data = [-55 -11  -3  -6  -6   5  20  21 -29 -10 -14  -6 -12]
The minimum is -55
The entry just left of -29: 21
Which number is the entry just right of 5?
Answer: 20
The third entry from the left -> -3
Which number is the entry just right of the smallest entry?
Answer: -11
The 3rd entry from the right -> -14

Questions about the row below.
1) Read off the 3rd entry from the left.
2) Read off the 1st entry.
3) Read off the second largest entry.
4) Read off the entry just left of 1.
5) Read off the second entry from the left.
[ 73  16 -49  -8  -6   8 -19  16 -35  37 -25 -21  10  36  21   1]
1) -49
2) 73
3) 37
4) 21
5) 16

W =
[[ -2 -16 -56 -32   1  32 -15  -2  -4   1 -37  -8]
 [ -1 -10  25 -22   1   1   4 -12   3  -3   5   3]
 [ 16  12   6  12   8  12  -7  19   0  -7  11   4]
 [  9  -1  38 -22   0  -7 -31 -27  -2  -7  15   0]
 [ -1 -10   7 -14  -4  16 -23  10  14   7  13   2]]
Which number is the entry just right of the largest entry?
Answer: -22
The entry just right of -31: -27
Which number is the 2nd entry, reading row by row?
Answer: -16
Which number is the entry directly above the largest entry?
Answer: 6
Which number is the entry directly below the smallest entry?
Answer: 25
Which number is the entry just left of -12?
Answer: 4
The entry in the bottom-right corner is 2
Which number is the second entry on the main diagonal?
Answer: -10
Which number is the top-left entry?
Answer: -2
The entry just right of the smallest entry is -32
Which number is the second entry from the end, reading row by row?
Answer: 13
The entry in the top-right corner: -8
The entry in the bottom-left corner: -1
Which number is the 2nd largest entry?
Answer: 32
Which number is the 4th entry from the end, reading row by row?
Answer: 14
Which number is the entry directly below the largest entry?
Answer: 7
Which number is the largest entry in the last row?
Answer: 16
Which number is the largest entry in the last column?
Answer: 4
Which number is the 3rd entry in reading order?
Answer: -56
The third entry from the end, reading row by row is 7
Which number is the largest entry in the first column?
Answer: 16
The third entry on the diagonal from the top-right corner: -7
Which number is the entry just left of the largest entry?
Answer: -1
The second smallest entry -> -37

A = [-27, -58, 11, -2, -7, -50, -66, -19, 14, 32, -1, -24, -13]
The entry just left of the smallest entry is -50
The entry just left of 32 is 14
The median of all entries is -13

a =
[[4077 6350 4559 2990 5565 6120 4357 1015 7277 8261 4818 5650 6283 6365
  5764]
 [4892 5642 3894 2541 6261 6075 4187 2457 6071 9580 4963 5495 5378 5091
  7088]
 [4765 5570 7096 7756 3955 5602 6127 5894 5530 2106 4913 5347 6753 6398
  3812]
 [6450 4238 5900 7081 5295 5371 5916 8826 3303 4178 5432 5178 4960 4047
  6081]
 [6425 4136 5911 7158 5252 5432 5886 8975 3131 4194 5320 5135 4944 3935
  6223]
 [4089 6510 6119 5464 4598 5719 5400 2701 7275 4548 5014 5645 6775 7160
  3962]
 [5890 5313 6614 7683 4821 4955 6433 7756 4963 2248 5777 5384 5450 5800
  4139]
 [4184 6373 7353 7638 3689 5527 6162 4384 6821 1561 4990 5562 7273 7513
  2827]
 [4327 6418 5136 4039 5319 5785 4905 2081 7224 6650 5140 5626 6224 6613
  4987]
 [5706 4902 3656 2832 6655 5936 4295 4353 4817 9774 5189 5363 4622 3981
  7911]
 [4421 6069 4683 3511 5564 6039 4563 2095 6706 7859 4910 5596 6070 6012
  5884]]
Give the 1st entry in reading order.
4077
The entry just left of 6365 -> 6283
The entry just left of 8261 -> 7277
Give the entry just left of 6753.
5347
Give the entry just left of the centre entry.
5400
The entry just right of 6373 is 7353
The third entry in reading order is 4559
Give the largest entry.
9774
Give the entry just right of 6706.
7859
The entry just left of the largest entry: 4817
The entry just right of 6070: 6012
The entry just left of the smallest entry -> 4357
The entry just left of 7911 -> 3981
Give the 2nd largest entry.
9580
Give the entry just right of 7273.
7513
Give the entry just left of 5785.
5319
The entry just right of 7081: 5295
The third smallest entry: 2081

[-14  16 -57 -17  28  25 -55]
The entry just left of 25 -> 28
The entry just left of the largest entry is -17

X =
[[ -1 -29 -22  15  74 -13  29  23   3 -22  36 -15  22  22   6   5]
 [ 16 -24 -31   2  59 -34  -8  25  17 -33  33 -22  14  27  19  -8]
 [  4 -28 -25  14  73 -18  24  24   6 -27  35 -18  22  20   8   2]
 [-17  20 -20  13 -43  27  -3 -30  46  34 -42 -31  14 -21  14  -8]
 [-19  24 -18  15 -55  13  24 -54  50   3 -21  10  -3 -14  -1 -14]
 [-12  18 -16  13 -43  29  -7 -23  45  35 -44 -32  21 -22  18  -5]
 [ 25  -2   6   9  -2  42  -3 -19 -32 -24   0   1 -59  -6 -40  44]
 [ 19 -23 -29 -11  44 -47 -24  21  18 -16  31 -16   6  44  26  -5]
 [  6 -28 -26  13  71 -20  21  25   8 -29  34 -19  21  20   9   0]
 [  9  -8  -3  23 -40  14 -16   2  26  40 -39  14  38 -39  44   2]
 [  6 -14  -1  22 -33   4 -17   2  22  43 -36  24  29 -45  49  -4]
 [ -9 -29 -19  14  75  -7  32  22   0 -16  38 -12  22  24   4   9]
 [ 21  -8  13  -6 -66  38  31 -15 -16 -12  30 -14 -35 -14 -27 -18]
 [ 25  -3   6   9  -3  42  -3 -19 -31 -24   0   1 -59  -6 -41  44]]
Rows and columns are numbered from 1.
The entry in the top-left corner is -1
The top entry of the column that holds the smallest entry is 74
The entry just right of -45 -> 49
Give the entry in row 1 and column 3.
A: -22
The entry in the bottom-right corner -> 44
Give the entry directly above the largest entry.
A: -33
The entry at row 2, column 1 is 16
Give the entry at row 3, column 1.
A: 4
Give the entry just left of -55.
A: 15
Give the smallest entry.
A: -66
Give the entry in row 3 and column 2.
A: -28
The entry in row 1 and column 2 -> -29
The entry at row 2, column 2: -24
The entry in the bottom-left corner: 25
Give the entry directly below -11.
A: 13
Give the entry in row 2 and column 3.
A: -31
The entry just right of the largest entry is -7
The entry directly above 17 is 3
Give the entry just left of the smallest entry.
A: -6

[ 53 -62 -60 -51]
The entry just left of the smallest entry is 53
Which number is the 1st entry from the right?
A: -51
The entry just left of -51: -60

Read these off the array that follows.
1) Read off the entry just right of -9.16.
2) Read off the entry just left of -8.49.
3) Read off the minimum.
4) Read off the median of all entries.
5) Read off the entry just left of -11.59.
((-9.16, -15.97, -3.34, -10.97, -21.42), (-7.00, -19.61, 0.35, -11.00, -25.79), (-4.92, -2.03, -10.02, -8.61, 5.75), (-5.18, -8.50, -5.81, -4.77, -7.54), (-6.81, -5.21, -11.59, -6.82, -0.71), (-2.74, -9.70, -9.62, -10.35, -8.49), (-9.69, -12.87, -7.77, -9.38, -5.27), (-3.84, 25.99, -13.92, -0.89, 22.12), (-9.27, -7.53, -9.47, -7.32, -8.48))
1) -15.97
2) -10.35
3) -25.79
4) -7.77
5) -5.21
